Below are the code and all the weights of a small trained network. Each question names an input and a class and asks about switching units off, where a switched-off unit gives its printed mean instead of its output.

import numpy as np


def w(rows, s, z=0):
    codes = np.array(rows[::2]) - 128.0
    scale = np.full(codes.shape[1], s)
    scale[-1] = z or s
    return codes * scale


def f(y):
    return y / 2 * (1 + np.tanh(0.7978845608 * (y + 0.044715 * y**3)))


def log_softmax(a):
    a = a - a.max(-1, keepdims=True)
    return a - np.log(np.exp(a).sum(-1, keepdims=True))


def net(x, mask):
    res = np.array(x, float).reshape(1, 2) / 4 @ E
    y = f(res @ A[0][:, :-1].T + A[0][:, -1])
    res = res + np.where(mask, y, B[0][:, -1]) @ B[0][:, :-1]
    return log_softmax(res[-1] @ U[:, :-1].T + U[:, -1])


A, B = {}, {}
E = w([
[45,203,152,13,247,225,2,146,105,73],'x0',
[107,12,63,150,166,192,110,40,168,16],'x1',
],0.0081)
A[0] = w([
[181,177,75,85,96,40,59,158,123,90,255],'neuron 0',
[199,225,201,86,79,109,181,161,130,166,118],'neuron 1',
[200,205,169,68,156,67,164,144,111,180,108],'neuron 2',
[134,99,81,234,45,134,175,43,171,151,115],'neuron 3',
[155,207,147,82,63,19,69,224,101,194,102],'neuron 4',
[136,113,107,197,98,75,199,88,103,159,98],'neuron 5',
[191,131,92,234,59,127,157,198,171,149,113],'neuron 6',
[79,202,122,36,119,156,38,174,75,67,107],'neuron 7',
[147,14,4,159,133,182,115,27,140,24,130],'neuron 8',
[254,131,166,208,162,107,197,76,143,156,93],'neuron 9',
[217,99,133,145,40,57,250,149,113,165,191],'neuron 10',
],0.0075,0.013)
B[0] = w([
[204,51,64,19,94,158,190,255,199,183,225],'neuron 0',
[67,74,203,211,109,102,84,105,84,161,178],'neuron 1',
[73,146,229,242,101,112,63,87,25,136,163],'neuron 2',
[94,231,113,138,179,136,109,172,140,122,195],'neuron 3',
[78,114,183,187,118,73,88,148,104,113,184],'neuron 4',
[106,174,74,189,207,135,86,64,145,117,174],'neuron 5',
[67,168,33,130,146,168,69,127,129,115,184],'neuron 6',
[59,162,75,149,209,178,89,182,188,21,188],'neuron 7',
[37,60,232,159,56,56,89,190,91,168,213],'neuron 8',
[107,231,99,179,139,173,50,80,127,86,169],'neuron 9',
[142,150,136,65,190,114,143,225,148,143,255],'neuron 10',
],0.0086,0.016)
U = w([
[90,178,63,127,254,167,78,145,138,68,105],'0',
[68,81,232,170,74,74,95,134,78,143,86],'1',
[191,71,98,19,117,131,199,189,165,179,254],'2',
[169,150,116,117,76,171,133,70,70,107,94],'3',
[184,114,156,122,142,123,179,47,137,133,89],'4',
],0.0097,0.0069)

Each question gives the input, the list of numbers given to net, and the class t.
The units are the neurons (one row each of A and B). Each row of codes is followed by its name. A weight is (code - 128) times the scale printed after its matrix; where a second scale follows, it is the last column's (A, B and U).
mask holds one flag per neuron, in row order. A switched-off neuron (its flag False) gives its mean, the last column of its row in B, instead of its output. The means were averaged over made-up inputs and are rounded, as every weight is.
A unit's drop is (log p(t) with every unit on - log p(t) with that unit switched off) / (log p(t) with every unit on - log p(t) with every unit switched off).
The circuit of an input: a set's keep is (log p(t) with only the set's units on - log p(t) with every unit switched off) / (log p(t) with every unit on - log p(t) with every unit switched off). Starting from all 11 units, units are removed one at a time, each time the one whose removal leaves the highest keep (on an exact tie, the one counted first), for as long as the keep stays at least 0.8.
circuit, biggest first: the units of the circuit, biggest drop first
unit that matters most: the unit with the biggest drop
top k neurons: the k neurons with the biggest drops, biggest first
drop when u is switched off: that unit's drop, to one decimal
input [-3,0], class 2: unit that matters most -> neuron 7
input [-3,4], class 1: top 2 neurons -> (neuron 8; neuron 0)
input [-3,-3], class 2: circuit, biggest first -> (neuron 7; neuron 8)
input [-2,-3], class 2: circuit, biggest first -> (neuron 8; neuron 7)
input [-2,4], class 1: top 2 neurons -> (neuron 8; neuron 0)
input [-8,-8], class 0: top 3 neurons -> (neuron 6; neuron 10; neuron 5)
input [1,4], class 1: top 2 neurons -> (neuron 8; neuron 10)
input [3,-4], class 1: top 2 neurons -> (neuron 10; neuron 2)
input [0,4], class 1: top 2 neurons -> (neuron 8; neuron 10)
input [0,-4], class 1: top 4 neurons -> (neuron 2; neuron 1; neuron 4; neuron 10)
input [-1,-3], class 2: top 2 neurons -> (neuron 8; neuron 0)
input [-7,-3], class 0: drop when neuron 0 is switched off -> 0.0
input [3,2], class 2: drop when neuron 5 is switched off -> 0.1
input [-5,8], class 1: circuit, biggest first -> (neuron 8)
input [-5,-5], class 0: drop when neuron 8 is switched off -> 1.1
